Here is a tiny trained network, its code and every weight. The questions are about switching its units off for an input and a class, where a switched-off unit gives its printed mean instead of its output.

import numpy as np


def w(rows, s, z=0):
    codes = np.array(rows[::2]) - 128.0
    scale = np.full(codes.shape[1], s)
    scale[-1] = z or s
    return codes * scale


def f(y):
    return y / 2 * (1 + np.tanh(0.7978845608 * (y + 0.044715 * y**3)))


def log_softmax(a):
    a = a - a.max(-1, keepdims=True)
    return a - np.log(np.exp(a).sum(-1, keepdims=True))


def net(x, mask):
    res = np.array(x, float).reshape(1, 6) / 4 @ E
    y = f(res @ A[0][:, :-1].T + A[0][:, -1])
    res = res + np.where(mask, y, B[0][:, -1]) @ B[0][:, :-1]
    return log_softmax(res[-1] @ U[:, :-1].T + U[:, -1])


A, B = {}, {}
E = w([
[76,143,114,137,182,1,119,57,69],'x0',
[126,133,148,124,64,98,105,136,95],'x1',
[138,94,132,103,128,131,222,137,51],'x2',
[78,75,86,159,168,58,62,120,113],'x3',
[210,123,135,161,148,95,128,204,117],'x4',
[130,207,69,157,149,160,92,109,13],'x5',
],0.008)
A[0] = w([
[65,129,158,118,124,112,186,85,168,236],'N1',
[121,167,101,132,117,154,32,101,85,196],'N2',
[126,123,98,126,163,229,222,126,95,153],'N3',
[189,136,151,128,87,130,149,156,120,108],'N4',
[197,139,107,133,173,92,111,127,161,92],'N5',
[140,147,140,127,100,124,103,124,179,58],'N6',
[129,141,158,128,148,5,141,102,124,253],'N7',
[167,110,109,116,140,151,118,139,122,118],'N8',
[140,78,126,129,175,125,119,165,161,171],'N9',
[95,150,106,128,143,108,158,84,5,219],'N10',
[246,145,153,130,103,150,163,188,97,212],'N11',
],0.015,0.0033)
B[0] = w([
[162,130,143,149,7,142,126,110,108,185],'N1',
[127,161,76,226,203,82,130,181,107,212],'N2',
[216,95,85,97,71,202,119,137,107,194],'N3',
[180,136,161,114,126,147,117,128,147,177],'N4',
[88,133,172,178,159,129,104,150,123,151],'N5',
[110,122,162,149,78,150,133,78,95,145],'N6',
[135,90,86,122,117,32,144,179,163,230],'N7',
[154,134,124,115,143,109,99,130,141,142],'N8',
[117,164,88,180,78,71,146,114,108,163],'N9',
[19,84,51,84,125,115,170,75,156,247],'N10',
[224,123,178,141,66,107,102,158,148,232],'N11',
],0.016,0.015)
U = w([
[70,113,68,153,124,61,148,133,156,243],'0',
[254,117,142,119,54,126,126,146,163,189],'1',
[117,141,72,115,159,193,138,113,90,5],'2',
[127,192,148,187,179,115,90,158,125,42],'3',
[120,144,168,66,175,152,130,125,139,27],'4',
[106,139,164,104,78,204,140,45,128,68],'5',
],0.0093,0.0026)

Each question gives the input, the list of numbers given to net, and the class t.
The units are the neurons (one row each of A and B). Each row of codes is followed by its name. A weight is (code - 128) times the scale printed after its matrix; where a second scale follows, it is the last column's (A, B and U).
mask holds one flag per neuron, in row order. A switched-off neuron (its flag False) gives its mean, the last column of its row in B, instead of its output. The means were averaged over made-up inputs and are rounded, as every weight is.
A unit's drop is (log p(t) with every unit on - log p(t) with that unit switched off) / (log p(t) with every unit on - log p(t) with every unit switched off).
The circuit of an input: a set's keep is (log p(t) with only the set's units on - log p(t) with every unit switched off) / (log p(t) with every unit on - log p(t) with every unit switched off). Starting from all 11 units, units are removed one at a time, each time the one whose removal leaves the highest keep (on an exact tie, the one counted first), for as long as the keep stays at least 0.8.
units of the circuit, in order: the units of the circuit, biggest drop first
most important unit: the unit with the biggest drop
k most important neurons: the k neurons with the biggest drops, biggest first
drop when u is switched off: that unit's drop, to one decimal
input [-7,6,-1,8,-6,-7], class 5: units of the circuit, in order	N11, N7, N2
input [1,-4,-7,3,3,1], class 3: most important unit	N10
input [-3,6,-4,2,0,5], class 3: units of the circuit, in order	N10, N2
input [5,-4,8,-6,-7,-2], class 5: 2 most important neurons	N10, N11
input [-3,-7,3,4,-6,-8], class 1: 2 most important neurons	N10, N1
input [-7,-2,-6,-2,-7,5], class 3: units of the circuit, in order	N2, N10
input [-8,3,-3,3,-6,-8], class 5: 3 most important neurons	N11, N7, N6
input [2,-4,6,-1,-3,-1], class 5: units of the circuit, in order	N11, N2, N7
input [6,-7,7,-5,-6,-5], class 1: 2 most important neurons	N1, N3
input [-3,-3,-6,3,4,-2], class 3: 2 most important neurons	N10, N7
input [-5,0,0,6,1,-5], class 0: 2 most important neurons	N11, N3
input [-2,6,0,6,-6,-5], class 1: 3 most important neurons	N10, N1, N2
input [-1,3,-7,-5,-3,8], class 3: 2 most important neurons	N2, N7
input [0,-1,-6,5,2,3], class 3: most important unit	N10
input [-8,-7,-8,7,5,-8], class 0: 2 most important neurons	N9, N11
input [0,-8,-7,-2,8,1], class 3: 3 most important neurons	N5, N3, N1
input [-4,5,-1,7,-3,2], class 3: 3 most important neurons	N10, N7, N2
input [-3,3,-2,1,3,4], class 3: 3 most important neurons	N3, N2, N1
input [6,8,-4,-3,8,8], class 0: drop when N2 is switched off	0.0
input [1,8,6,2,6,7], class 0: units of the circuit, in order	N10
input [-6,-1,4,5,-1,6], class 2: drop when N7 is switched off	0.4
input [4,7,4,0,7,-1], class 0: drop when N10 is switched off	1.5
